Rows near named flat spaces through zero (a row that begins with a name and a colon came from that space)
kelef_bonos: [14, 9, 25, 4, 2, -12, 2, 9, -4, -4, 0, 9, -17, 0, 4, -11, 5, 16, 3, -2, -10, -4, -3, -2, -12, 39, -5, -10, -7, -23, -5, -2, 2, 16, 11, 2, -6, -4, -11, 1, 2, 13, -10, 6, 19, 34, 6, 14]
kelef_bonos: [-9, -13, 7, -15, -1, 7, 4, 6, -5, -4, -2, -1, -9, -7, -12, 11, 9, -3, 8, -3, -5, -7, -12, 0, -8, 4, 6, -15, 5, 1, -6, 11, -3, 5, -9, 6, 1, -2, 5, 6, 8, 3, 0, -1, 3, 6, 5, -2]
suk_feme: [4, -4, -16, -16, 1, 8, 0, -3, 9, -8, -6, -3, 3, 14, -14, 5, 0, -11, 18, 12, 7, -19, -3, 16, -6, -3, 17, -12, 5, -4, 12, -10, 8, -3, 5, -3, -1, -3, -6, -9, -6, -1, -6, -3, -5, -2, -1, 4]
furaz_sol: [9, -6, 6, 4, -5, -1, -2, 3, 0, 6, 1, -2, -6, -4, 9, -7, 2, -7, 6, -5, 9, 15, 11, -2, 6, 5, -1, 1, 3, 4, 13, 4, -2, 0, -1, 3, -3, -3, -5, 8, -3, 3, -7, -6, 0, 15, -4, -1]
gugem_zomi: [-8, -6, -5, -4, 0, 6, -7, 11, 1, -1, -5, -3, 4, -1, -1, 4, 0, 8, -5, -5, 1, -3, 3, 5, -2, 0, -6, 0, 2, 9, -3, -1, 5, -3, 0, 0, 1, -3, -16, 1, 1, -7, 1, 2, 1, -1, -8, -5]
[4, 3, -6, -7, -1, 2, -9, -7, 2, -2, 6, 0, 2, -10, 4, -8, -2, -2, 2, -4, 4, -9, 9, 3, -2, -4, -2, 4, 2, -2, 1, 1, -1, -1, -1, 0, -1, 0, 9, -4, -4, -7, 0, -4, -6, -2, -1, -2]	kelef_bonos
totur_faki: [1, -1, -2, 2, 0, 12, -13, 5, -5, 3, -9, -1, 8, -2, 9, 3, -5, 4, -3, -6, -3, 7, 10, -1, 9, 1, 5, 5, -6, 2, 6, 3, 5, -4, -6, 8, 4, 9, -4, 4, -6, -1, -3, 4, 9, -6, 2, 3]
[7, -1, 0, 4, 9, -8, 2, 0, -1, -7, -2, 2, 1, 6, -5, -3, -3, 6, 1, 2, 0, 9, -4, 3, -6, 13, -2, 5, 3, -4, 6, -7, 8, 14, 5, -7, 6, 4, -4, 5, 2, 6, -7, 10, 2, 3, -5, -1]	kelef_bonos
pima_sagi: [6, 5, 5, -2, -2, -4, 5, -9, -3, 9, 2, 0, 0, 6, 0, -8, 20, -3, -8, 2, 1, 4, 5, -10, 3, -16, 10, -6, 6, -1, 0, 1, -6, -13, -15, -4, 12, -7, -8, -1, 4, 0, -3, 0, 7, -3, -5, 7]
[19, 4, 8, 9, -11, -13, -10, -13, 3, 10, -2, 8, -11, -2, 11, -3, -2, -15, 8, 12, -10, 8, -9, -6, 9, -5, 20, 9, -6, -10, 8, 3, -8, 5, -6, 4, -12, 7, 30, -3, 4, 9, 4, -3, 3, 3, 20, 7]	gugem_zomi
[-5, -3, -7, 1, 3, 2, -9, 10, 8, -12, 2, 3, 5, -13, 6, 7, -23, 4, 14, -3, 3, 1, -2, 10, -6, 21, -10, 5, -10, 0, 1, -4, 6, 9, 11, 2, -12, -1, 6, -3, -2, -5, 3, 4, -5, 4, 5, -5]	pima_sagi
furaz_sol: [-11, -2, -12, 1, 12, 1, 1, -8, -15, 6, 15, 5, -2, 47, 17, 9, 5, 11, 9, 1, -53, -22, 8, 3, 17, -6, 3, -2, 2, 2, -22, -17, 0, -5, 3, -3, -38, -3, 2, 8, 5, -21, -9, 13, 29, -22, -5, -7]
bol_mam: [-2, 3, 5, 1, -3, 24, -4, 2, 10, 10, 6, 3, 10, 12, 3, 11, -11, -23, 20, -3, -5, -7, 23, 0, -2, 7, -5, -13, 0, 4, -14, 20, 2, 20, -12, 2, 19, 10, 15, -6, -11, 12, 24, -3, 3, -10, -4, 4]
gugem_zomi: [6, 1, 5, 2, 0, -3, 1, -5, -2, -2, 4, 0, -6, 1, 2, -1, -1, -5, -2, 6, 1, -2, 0, -1, 1, -2, 4, 2, 3, -3, -1, 2, -1, 2, -7, 3, -2, 2, 8, -1, -2, 0, -2, -2, 3, 1, 5, 2]
bol_mam: [9, -3, 12, -10, -1, -6, -2, -14, 13, 5, 3, 18, 9, 11, -11, -10, -6, 15, 2, -1, 5, 1, -2, -6, -4, -8, -6, -22, -4, 6, -1, 12, 5, -9, -7, -1, 4, 6, 6, 3, -2, 2, -6, 5, 0, 15, 5, 6]
lupa_sulon: [-2, 3, -6, 8, 10, -1, -6, -6, 1, -10, 1, 1, -7, 4, -10, -7, 4, -3, -6, -5, 10, 10, -3, 4, -1, 3, -3, 1, 4, -7, -2, -6, 1, -11, 5, 6, 8, 1, -18, 1, 7, 0, 1, 4, 5, 3, 3, 16]
[10, 12, -4, -19, -5, 3, 15, -9, -6, 14, 5, -14, 23, 23, -5, -6, 10, -6, -3, -3, 3, -5, -3, -1, -12, 13, 7, -11, 11, 2, -1, -17, 2, 7, 5, 2, 5, -14, 9, 7, 17, -9, -11, -2, -21, -7, -3, -7]	totur_faki
kib_zosu: [-6, 2, -10, 0, -7, 1, -5, -1, -4, 14, 10, -6, -5, 3, -10, -5, 5, -4, 2, 11, -3, -7, 9, 7, -11, -3, 4, 1, 7, -6, 1, 12, -7, -4, 2, 9, 1, 12, 6, -5, 7, 5, 3, -9, 5, 3, 9, -5]
[5, 13, 2, -5, 18, 5, -9, 0, 6, -3, 0, -5, -9, 2, -3, 8, 0, -6, -3, 14, -5, 8, -14, -2, 2, -14, -8, 13, -9, 4, 7, -11, -1, 2, -4, -14, 9, 0, 10, 8, 5, 2, 5, 2, -7, 9, 6, -2]	furaz_sol
[-2, 7, -4, 7, -1, 6, -6, 6, 5, -7, -6, 2, -2, -6, 2, 6, -5, 11, 5, -4, 5, 2, 12, -4, 1, 4, 5, 5, -7, 2, 11, -1, 7, -3, -4, 9, -1, 7, 1, 4, -10, -9, 7, 1, 12, -6, 2, 8]	totur_faki
[-8, -4, -7, -4, 4, 2, -8, 13, 11, -15, -1, -1, -2, -12, 2, 10, -29, 6, 13, 2, 1, -5, -4, 5, -5, 18, -21, 5, -17, -3, 1, -3, 6, 15, 19, 11, -19, 4, 5, -2, -4, -2, 7, 1, -2, 5, 0, -9]	pima_sagi
[2, 12, 10, -5, 3, 7, 10, 1, 12, -22, -8, -5, -2, -13, 4, 26, 6, 9, -7, -4, -1, 14, 6, 2, 28, 6, 9, 5, 7, 9, 7, -8, -12, -17, 18, -12, -5, 8, -3, 10, -3, -5, -20, -1, 13, -4, -2, -16]	kib_zosu
suk_feme: [5, 2, 28, -9, -20, -24, 11, -1, -26, 5, 13, 7, -8, 8, -25, -25, 1, 26, 4, -15, 23, -17, 2, 3, 3, 16, -3, 1, 12, -34, 6, 18, -17, 22, 0, 6, 1, -2, 6, 10, -2, 28, -14, -20, 21, -11, -9, 5]
[-7, -9, 2, -11, 7, 0, -13, 15, 8, -4, -10, -13, 6, -6, -1, 2, 8, 8, 17, 3, -5, 14, -9, 12, -16, -6, 0, -15, 14, -21, -3, -1, 0, -2, 11, -4, -1, 3, 16, -15, 1, 4, 8, 6, 6, 17, -2, -18]	lupa_sulon
[-1, -6, -3, 0, 3, 2, -1, 1, 0, 2, 2, -2, -1, -1, 0, 0, -3, 1, 0, -2, 4, 1, 6, 5, -2, 4, -5, 0, 4, 1, 1, 5, 1, -2, 1, 1, 1, 0, -5, 3, -1, 0, 5, 3, 0, -2, -3, -2]	gugem_zomi
[-9, 6, 2, -8, -6, 3, 3, -5, 3, -5, 12, -6, -6, 4, -11, -2, 0, -12, -3, -3, -8, -7, 11, 6, -11, -3, 3, 1, 4, -13, 0, 2, -1, -3, -7, -2, -2, 5, 3, -1, -9, -13, 2, -5, 4, -1, 0, -3]	kib_zosu
[-6, 4, -3, -7, 0, 4, -1, 3, 3, 4, -8, 12, -10, -5, -3, 8, 3, -1, 3, 4, 6, 4, 1, 6, -5, -9, -3, 5, -8, -4, 2, 0, 1, 8, -7, 0, 4, 10, 0, 0, -16, 0, 2, -3, 3, 2, 8, -4]	totur_faki
